Below are the code and all the weights of a small trained network. Each question names an input and a class and asks about switching units off, where a switched-off unit gives its printed mean instead of its output.

import numpy as np


def w(rows, s, z=0):
    codes = np.array(rows[::2]) - 128.0
    scale = np.full(codes.shape[1], s)
    scale[-1] = z or s
    return codes * scale


def f(y):
    return np.maximum(y, 0)


def log_softmax(a):
    a = a - a.max(-1, keepdims=True)
    return a - np.log(np.exp(a).sum(-1, keepdims=True))


def net(x, mask):
    res = np.array(x, float).reshape(1, 8) / 4 @ E
    y = f(res @ A[0][:, :-1].T + A[0][:, -1])
    res = res + np.where(mask, y, B[0][:, -1]) @ B[0][:, :-1]
    return log_softmax(res[-1] @ U[:, :-1].T + U[:, -1])


A, B = {}, {}
E = w([
[188,185,148,134,197,81,143,201,142,97,33,95],'x0',
[87,112,115,197,127,101,154,128,54,144,94,124],'x1',
[125,59,117,111,154,215,158,172,157,198,64,35],'x2',
[182,58,111,72,93,51,93,245,59,171,187,112],'x3',
[201,169,62,95,116,182,93,100,38,230,41,230],'x4',
[131,96,170,225,118,101,23,147,254,181,127,154],'x5',
[107,39,60,104,103,77,127,107,166,27,41,183],'x6',
[131,137,124,128,113,135,137,143,147,125,130,127],'x7',
],0.0073)
A[0] = w([
[153,161,124,101,118,170,64,167,104,143,93,189,198],'neuron 1',
[95,78,169,100,82,142,116,109,120,126,166,151,3],'neuron 2',
[155,177,151,100,134,126,118,123,120,152,168,72,18],'neuron 3',
[86,174,156,151,157,209,145,71,180,98,68,133,23],'neuron 4',
[104,76,130,139,102,98,112,209,60,148,136,113,14],'neuron 5',
[90,100,186,137,129,68,170,162,155,60,154,70,30],'neuron 6',
[110,200,184,155,107,118,112,147,86,129,155,145,151],'neuron 7',
[99,97,100,108,66,195,132,85,109,200,199,180,120],'neuron 8',
[107,88,101,138,109,87,103,103,110,88,118,125,174],'neuron 9',
[107,117,185,185,117,106,20,138,202,188,114,111,27],'neuron 10',
[110,151,106,115,134,105,109,128,170,89,178,103,69],'neuron 11',
[98,118,156,110,96,107,128,114,174,106,174,101,174],'neuron 12',
[150,118,127,215,106,151,50,137,151,172,93,201,46],'neuron 13',
[91,66,41,170,121,151,171,144,131,173,64,92,143],'neuron 14',
[69,72,155,165,140,175,119,173,117,175,88,17,139],'neuron 15',
[113,102,116,111,130,165,166,160,154,178,127,130,28],'neuron 16',
[130,116,147,186,87,77,130,114,200,159,123,139,27],'neuron 17',
[100,158,133,216,124,166,149,97,166,115,96,116,26],'neuron 18',
[73,216,86,175,145,159,135,95,165,92,109,195,54],'neuron 19',
[130,128,121,120,101,119,120,150,128,84,150,100,87],'neuron 20',
[145,101,89,133,106,79,75,187,101,122,145,118,42],'neuron 21',
[160,92,120,30,169,188,113,120,189,137,133,91,202],'neuron 22',
[55,75,151,168,159,122,108,123,135,76,163,25,31],'neuron 23',
[105,180,162,166,116,125,145,86,127,79,110,158,134],'neuron 24',
[192,93,130,51,105,79,118,192,129,138,187,130,12],'neuron 25',
[134,136,151,120,170,193,127,87,158,127,119,134,65],'neuron 26',
[96,67,140,196,161,93,166,116,71,151,108,119,176],'neuron 27',
[150,173,136,113,157,132,147,101,107,166,177,89,16],'neuron 28',
[205,213,130,137,197,112,106,188,136,125,41,117,106],'neuron 29',
[144,87,114,118,76,77,74,199,112,191,128,146,64],'neuron 30',
[104,79,149,134,91,105,85,155,163,106,84,159,38],'neuron 31',
[127,67,86,109,117,130,142,118,135,121,83,191,63],'neuron 32',
[143,180,148,142,170,73,114,177,148,72,92,111,121],'neuron 33',
[112,139,134,30,129,140,193,84,74,70,127,81,40],'neuron 34',
[105,80,94,184,58,165,89,76,138,111,175,107,81],'neuron 35',
[109,57,58,59,140,86,149,119,172,70,79,124,69],'neuron 36',
[146,145,120,144,87,83,70,138,106,96,166,146,125],'neuron 37',
[97,158,208,158,167,160,141,139,123,255,164,76,124],'neuron 38',
],0.0094,0.0055)
B[0] = w([
[151,172,66,138,84,112,98,52,83,191,165,166,222],'neuron 1',
[116,164,182,189,66,65,194,175,110,171,126,79,149],'neuron 2',
[143,82,91,206,103,122,144,91,177,78,123,103,157],'neuron 3',
[140,16,162,89,189,178,93,144,112,155,101,103,218],'neuron 4',
[74,53,132,94,206,223,100,119,140,133,117,69,184],'neuron 5',
[180,164,49,70,115,92,92,4,94,189,16,131,229],'neuron 6',
[192,103,121,132,147,146,94,92,216,52,212,197,189],'neuron 7',
[68,138,195,204,22,10,152,178,102,205,71,63,211],'neuron 8',
[154,120,120,187,108,130,133,147,200,97,184,171,201],'neuron 9',
[103,234,116,135,137,204,234,212,33,13,102,74,230],'neuron 10',
[153,136,73,79,155,101,79,63,105,128,100,130,169],'neuron 11',
[132,137,129,107,92,100,67,106,79,176,133,144,208],'neuron 12',
[118,200,63,120,132,153,162,156,53,87,124,109,205],'neuron 13',
[142,207,85,104,156,59,73,117,162,99,211,181,230],'neuron 14',
[101,156,182,94,180,80,88,147,156,128,199,237,255],'neuron 15',
[141,147,129,108,161,101,160,118,146,147,141,178,155],'neuron 16',
[117,227,117,91,154,180,211,140,91,95,125,113,182],'neuron 17',
[81,23,159,114,156,199,61,159,109,158,150,109,190],'neuron 18',
[113,59,135,66,194,164,81,140,143,182,151,124,205],'neuron 19',
[150,124,60,112,143,121,112,109,121,181,113,149,159],'neuron 20',
[80,40,227,118,152,196,78,131,103,194,154,91,185],'neuron 21',
[93,134,147,137,137,32,75,152,104,68,151,254,236],'neuron 22',
[201,190,37,51,74,114,100,44,95,186,61,86,218],'neuron 23',
[87,47,166,127,155,123,87,179,100,128,156,171,203],'neuron 24',
[53,33,176,66,206,207,75,150,144,146,99,104,202],'neuron 25',
[63,23,180,78,189,135,69,172,111,158,74,134,170],'neuron 26',
[103,122,142,146,61,126,52,174,122,111,159,155,204],'neuron 27',
[186,87,93,206,122,208,184,99,179,76,147,106,158],'neuron 28',
[77,145,191,190,28,37,122,136,146,176,70,55,246],'neuron 29',
[102,70,142,63,169,190,83,111,124,109,89,81,210],'neuron 30',
[187,142,116,162,135,183,208,132,128,66,192,119,180],'neuron 31',
[211,81,95,168,103,131,149,32,121,118,156,89,187],'neuron 32',
[100,148,188,152,63,54,126,171,180,161,138,121,224],'neuron 33',
[47,201,101,75,117,172,183,247,67,22,104,71,219],'neuron 34',
[117,120,200,169,48,63,123,208,173,183,98,79,182],'neuron 35',
[206,68,113,228,93,195,185,90,222,47,148,111,232],'neuron 36',
[133,133,160,44,167,122,115,139,188,90,187,232,192],'neuron 37',
[238,71,61,196,89,174,161,73,193,43,145,148,247],'neuron 38',
],0.0071,0.0094)
U = w([
[110,49,135,88,199,187,115,135,144,192,110,47,26],'0',
[242,91,70,221,81,172,187,76,208,66,142,90,45],'1',
[99,255,72,67,126,172,249,198,31,53,111,56,140],'2',
[195,189,30,93,79,122,110,29,56,241,29,139,103],'3',
[91,156,192,178,52,11,146,162,199,173,84,34,60],'4',
[106,180,145,95,160,58,105,123,156,85,211,241,104],'5',
[120,156,117,129,103,104,96,132,140,101,132,158,254],'6',
],0.008,0.0096)

Each question gives the input, the list of numbers given to net, and the class t.
The units are the neurons (one row each of A and B). Each row of codes is followed by its name. A weight is (code - 128) times the scale printed after its matrix; where a second scale follows, it is the last column's (A, B and U).
mask holds one flag per neuron, in row order. A switched-off neuron (its flag False) gives its mean, the last column of its row in B, instead of its output. The means were averaged over made-up inputs and are rounded, as every weight is.
A unit's drop is (log p(t) with every unit on - log p(t) with that unit switched off) / (log p(t) with every unit on - log p(t) with every unit switched off).
The circuit of an input: a set's keep is (log p(t) with only the set's units on - log p(t) with every unit switched off) / (log p(t) with every unit on - log p(t) with every unit switched off). Starting from the 12 units with the biggest drops (on a tie, the unit counted first), units are removed one at a time, each time the one whose removal leaves the highest keep (on an exact tie, the one counted first), for as long as the keep stays at least 0.8.
units of the circuit, in order: the units of the circuit, biggest drop first
most important unit: the unit with the biggest drop
top k neurons: the k neurons with the biggest drops, biggest first
drop of u: that unit's drop, to one decimal
input [-5,-5,2,4,4,-4,-6,-5], class 1: most important unit => neuron 38
input [-5,8,-7,-6,5,-6,-7,-8], class 6: top 2 neurons => neuron 8; neuron 36
input [3,-7,-4,-6,-5,6,7,2], class 1: top 4 neurons => neuron 36; neuron 31; neuron 15; neuron 25
input [-2,-6,8,5,-5,-4,-6,-8], class 5: top 3 neurons => neuron 15; neuron 22; neuron 36
input [7,5,8,-6,-7,7,2,4], class 5: top 2 neurons => neuron 15; neuron 14
input [8,8,-5,5,5,1,-5,5], class 4: top 2 neurons => neuron 29; neuron 33
input [3,3,-7,-3,7,-2,7,1], class 1: units of the circuit, in order => neuron 32; neuron 36
input [8,-3,-4,5,-4,0,7,8], class 4: top 3 neurons => neuron 33; neuron 38; neuron 29
input [-5,-3,-4,1,8,7,6,7], class 3: top 3 neurons => neuron 1; neuron 34; neuron 32
input [-4,-3,5,5,-6,0,4,1], class 3: units of the circuit, in order => neuron 23; neuron 6
input [3,8,-8,-8,-5,8,-5,-1], class 0: top 4 neurons => neuron 18; neuron 19; neuron 4; neuron 24
input [-6,-2,-3,8,-3,4,8,-4], class 0: top 2 neurons => neuron 25; neuron 21
input [3,-4,2,0,4,3,3,-3], class 3: units of the circuit, in order => neuron 1; neuron 15
input [-6,-1,0,8,7,-3,-5,8], class 0: units of the circuit, in order => neuron 25
input [0,5,4,-8,-5,1,8,4], class 0: top 2 neurons => neuron 4; neuron 18
input [-1,-2,7,1,7,7,-3,-1], class 2: top 3 neurons => neuron 10; neuron 13; neuron 6
input [-2,-6,8,2,2,7,4,7], class 5: top 4 neurons => neuron 22; neuron 15; neuron 34; neuron 14
input [8,-6,-2,-3,-4,-6,6,1], class 4: units of the circuit, in order => neuron 33; neuron 29
input [-6,-2,4,-5,-8,-1,0,1], class 3: top 2 neurons => neuron 23; neuron 6
input [6,5,6,8,7,-8,7,2], class 0: most important unit => neuron 5
input [-2,5,-5,-7,6,4,5,6], class 0: units of the circuit, in order => neuron 19; neuron 4
input [-2,-5,-2,5,-6,-4,1,1], class 3: units of the circuit, in order => neuron 6; neuron 23
input [2,-2,-1,-4,0,7,4,-7], class 2: drop of neuron 10 => 0.2
input [-1,-5,-5,3,-4,3,-6,-5], class 1: drop of neuron 28 => 0.1
input [-6,2,-1,3,-1,-3,-3,2], class 4: drop of neuron 8 => 0.4
